Here is a tiny trained network, its code and every weight. The questions are about switching its units off for an input and a class, where a switched-off unit gives its printed mean instead of its output.

import numpy as np


def w(rows, s, z=0):
    codes = np.array(rows[::2]) - 128.0
    scale = np.full(codes.shape[1], s)
    scale[-1] = z or s
    return codes * scale


def norm(h):
    return h / np.sqrt((h * h).mean(-1, keepdims=True) + 1e-5)


def f(y):
    return np.maximum(y, 0)


def log_softmax(a):
    a = a - a.max(-1, keepdims=True)
    return a - np.log(np.exp(a).sum(-1, keepdims=True))


def net(x, mask):
    res = np.array(x, float).reshape(1, 6) / 4 @ E
    u = 0
    for l in range(4):
        y = f(norm(res) @ A[l][:, :-1].T + A[l][:, -1])
        res = res + np.where(mask[u : u + 7], y, B[l][:, -1]) @ B[l][:, :-1]
        u += 7
    return log_softmax(norm(res)[-1] @ U[:, :-1].T + U[:, -1])


A, B = {}, {}
E = w([
[234,90,147,28,64,142,128,123,64,182,198],'x0',
[205,162,74,176,137,47,159,129,175,197,159],'x1',
[73,102,81,49,175,213,195,99,133,222,2],'x2',
[126,143,149,112,138,139,92,145,157,139,113],'x3',
[126,130,129,132,124,124,135,126,126,131,133],'x4',
[87,80,88,99,176,147,115,68,188,110,254],'x5',
],0.0067)
A[0] = w([
[55,60,170,107,132,184,150,59,202,121,179,95],'0.n0',
[191,67,84,102,131,204,153,126,112,156,214,97],'0.n1',
[81,75,136,55,251,102,171,76,156,190,156,182],'0.n2',
[149,158,1,168,150,108,60,83,114,224,104,4],'0.n3',
[131,119,154,206,178,125,159,113,125,120,111,139],'0.n4',
[169,139,47,143,154,86,163,104,233,171,185,100],'0.n5',
[42,137,62,142,173,110,122,99,155,146,79,87],'0.n6',
],0.0053,0.002)
B[0] = w([
[60,124,73,181,153,144,105,163,7,136,130,232],'0.n0',
[113,200,163,85,165,143,116,139,150,149,135,217],'0.n1',
[208,84,78,186,1,195,120,83,95,149,111,254],'0.n2',
[89,132,197,90,137,42,117,225,217,98,155,178],'0.n3',
[202,160,210,139,202,140,136,141,153,167,67,177],'0.n4',
[96,103,102,119,154,123,107,182,148,143,105,227],'0.n5',
[165,158,125,100,185,161,211,115,111,107,164,213],'0.n6',
],0.0084,0.005)
A[1] = w([
[149,116,197,121,72,135,142,166,123,158,127,78],'1.n0',
[92,143,81,70,130,136,119,42,77,31,150,1],'1.n1',
[171,87,159,118,117,137,93,111,119,57,57,217],'1.n2',
[76,138,180,137,106,139,165,185,83,128,83,164],'1.n3',
[182,140,202,167,169,81,105,152,172,85,200,62],'1.n4',
[70,123,3,151,108,120,42,48,173,97,213,165],'1.n5',
[146,211,105,89,170,141,138,113,106,165,100,11],'1.n6',
],0.0064,0.00041)
B[1] = w([
[140,155,112,165,185,171,179,78,86,141,104,197],'1.n0',
[98,113,151,156,103,126,138,167,169,171,130,202],'1.n1',
[96,125,134,187,151,72,137,101,73,172,185,178],'1.n2',
[156,124,96,87,116,93,161,184,88,121,124,213],'1.n3',
[51,80,120,153,51,128,82,46,76,118,80,255],'1.n4',
[255,117,124,172,99,150,32,195,58,176,109,246],'1.n5',
[192,132,126,179,83,163,119,82,106,108,151,197],'1.n6',
],0.0084,0.0048)
A[2] = w([
[137,197,142,36,84,150,102,109,92,137,178,10],'2.n0',
[60,142,133,101,127,95,116,150,63,114,141,39],'2.n1',
[176,144,86,105,11,166,134,120,102,153,96,56],'2.n2',
[74,143,147,141,147,171,140,147,158,106,95,101],'2.n3',
[189,99,109,139,146,2,135,135,191,173,147,123],'2.n4',
[110,138,52,172,214,118,97,103,125,67,127,252],'2.n5',
[81,62,97,77,117,186,167,173,102,71,98,254],'2.n6',
],0.0081,0.00098)
B[2] = w([
[117,163,218,142,130,204,201,103,138,194,214,176],'2.n0',
[86,85,129,117,154,107,112,239,193,156,105,165],'2.n1',
[108,220,142,110,191,90,113,127,170,122,110,254],'2.n2',
[204,146,166,206,139,55,180,71,141,153,234,155],'2.n3',
[2,96,176,18,198,131,77,188,115,180,175,177],'2.n4',
[193,171,194,134,128,138,193,104,95,131,248,182],'2.n5',
[66,133,141,53,132,67,39,179,200,112,168,191],'2.n6',
],0.008)
A[3] = w([
[137,187,155,126,107,70,137,167,104,101,64,4],'3.n0',
[101,150,187,115,65,98,99,173,76,55,186,103],'3.n1',
[116,154,150,255,191,84,141,99,109,34,134,145],'3.n2',
[110,143,112,138,10,118,104,97,90,167,105,254],'3.n3',
[156,133,89,126,145,125,120,149,84,163,71,104],'3.n4',
[168,140,152,124,139,153,76,60,141,100,204,229],'3.n5',
[102,202,30,49,182,180,165,82,197,114,70,135],'3.n6',
],0.0078,0.0022)
B[3] = w([
[201,102,84,161,83,244,93,214,56,129,201,194],'3.n0',
[95,59,89,61,186,93,150,105,221,111,122,252],'3.n1',
[151,174,119,62,119,165,143,58,134,178,118,254],'3.n2',
[126,75,153,207,109,93,137,112,157,81,30,215],'3.n3',
[121,138,2,157,41,144,52,169,191,150,149,184],'3.n4',
[192,190,90,165,80,144,215,116,100,49,83,230],'3.n5',
[96,20,150,148,98,50,145,27,135,2,83,226],'3.n6',
],0.0096,0.0059)
U = w([
[132,85,109,151,59,72,128,71,157,82,56,253],'0',
[196,156,68,179,73,197,94,222,40,167,138,102],'1',
[160,253,195,106,168,164,215,74,105,163,156,40],'2',
[44,103,141,97,188,91,88,213,163,173,131,60],'3',
],0.014,0.0025)

Each question gives the input, the list of numbers given to net, and the class t.
The units are the neurons (one row each of A and B). Each row of codes is followed by its name. A weight is (code - 128) times the scale printed after its matrix; where a second scale follows, it is the last column's (A, B and U).
mask holds one flag per neuron, layer by layer. A switched-off neuron (its flag False) gives its mean, the last column of its row in B, instead of its output. The means were averaged over made-up inputs and are rounded, as every weight is.
A unit's drop is (log p(t) with every unit on - log p(t) with that unit switched off) / (log p(t) with every unit on - log p(t) with every unit switched off).
The circuit of an input: a set's keep is (log p(t) with only the set's units on - log p(t) with every unit switched off) / (log p(t) with every unit on - log p(t) with every unit switched off). Starting from the 12 units with the biggest drops (on a tie, the unit counted first), units are removed one at a time, each time the one whose removal leaves the highest keep (on an exact tie, the one counted first), for as long as the keep stays at least 0.8.
circuit, biggest first: the units of the circuit, biggest drop first
unit that matters most: the unit with the biggest drop
k most important neurons: the k neurons with the biggest drops, biggest first
top k neurons in layer l: the k neurons of layer l with the biggest drops, biggest first
input [8,-6,-6,0,-2,4], class 2: circuit, biggest first	(2.n0)
input [-8,-8,2,-1,4,-8], class 1: 4 most important neurons	(3.n0, 1.n3, 2.n0, 2.n2)
input [8,7,-8,-1,-3,-2], class 0: 2 most important neurons	(1.n4, 0.n6)
input [-4,0,5,2,-4,7], class 1: circuit, biggest first	(1.n5, 0.n2)
input [3,5,8,0,-5,-6], class 0: circuit, biggest first	(3.n6, 1.n5)
input [1,-4,1,-4,4,-2], class 3: 2 most important neurons	(0.n2, 1.n5)
input [7,8,-2,2,-7,3], class 3: 3 most important neurons	(2.n4, 0.n5, 0.n3)
input [2,6,-4,-2,2,-5], class 3: 2 most important neurons	(2.n4, 0.n2)
input [8,6,8,-3,3,5], class 0: top 3 neurons in layer 0	(0.n2, 0.n5, 0.n6)
input [-5,8,5,-7,-4,8], class 1: 3 most important neurons	(0.n2, 1.n5, 0.n0)
input [4,-7,-4,-3,8,5], class 3: 3 most important neurons	(0.n2, 3.n1, 0.n0)
input [7,-3,6,1,-7,0], class 2: 3 most important neurons	(2.n0, 0.n1, 1.n4)
input [1,4,3,1,7,1], class 3: top 2 neurons in layer 0	(0.n3, 0.n5)
input [-7,4,6,-4,3,-2], class 2: circuit, biggest first	(0.n6)
input [-8,-7,-2,2,-6,8], class 1: 3 most important neurons	(1.n5, 2.n2, 0.n0)
input [3,5,-2,-5,8,2], class 3: 2 most important neurons	(0.n5, 2.n4)
input [-8,-7,-7,6,6,6], class 2: top 3 neurons in layer 3	(3.n2, 3.n6, 3.n3)
input [4,3,5,5,6,4], class 0: 3 most important neurons	(0.n2, 3.n6, 2.n2)
input [-4,-8,-4,-3,1,-7], class 3: top 2 neurons in layer 1	(1.n3, 1.n5)
input [8,-2,-8,7,6,-2], class 0: circuit, biggest first	(3.n1)
input [8,-2,8,-2,4,4], class 0: 3 most important neurons	(3.n6, 0.n2, 2.n5)
input [-6,-1,7,5,6,7], class 0: 4 most important neurons	(0.n2, 3.n6, 0.n6, 2.n6)
input [3,-3,-4,2,3,-1], class 0: 2 most important neurons	(0.n0, 1.n4)
input [1,4,2,-8,1,2], class 3: circuit, biggest first	(0.n3, 2.n4)
input [3,-8,7,4,-7,-1], class 3: top 3 neurons in layer 3	(3.n5, 3.n3, 3.n2)
input [-4,-7,2,1,-2,-7], class 1: top 4 neurons in layer 1	(1.n3, 1.n2, 1.n4, 1.n6)
input [4,-4,-7,4,4,-5], class 0: unit that matters most	3.n1
input [3,8,-6,-8,6,4], class 3: top 2 neurons in layer 0	(0.n5, 0.n2)
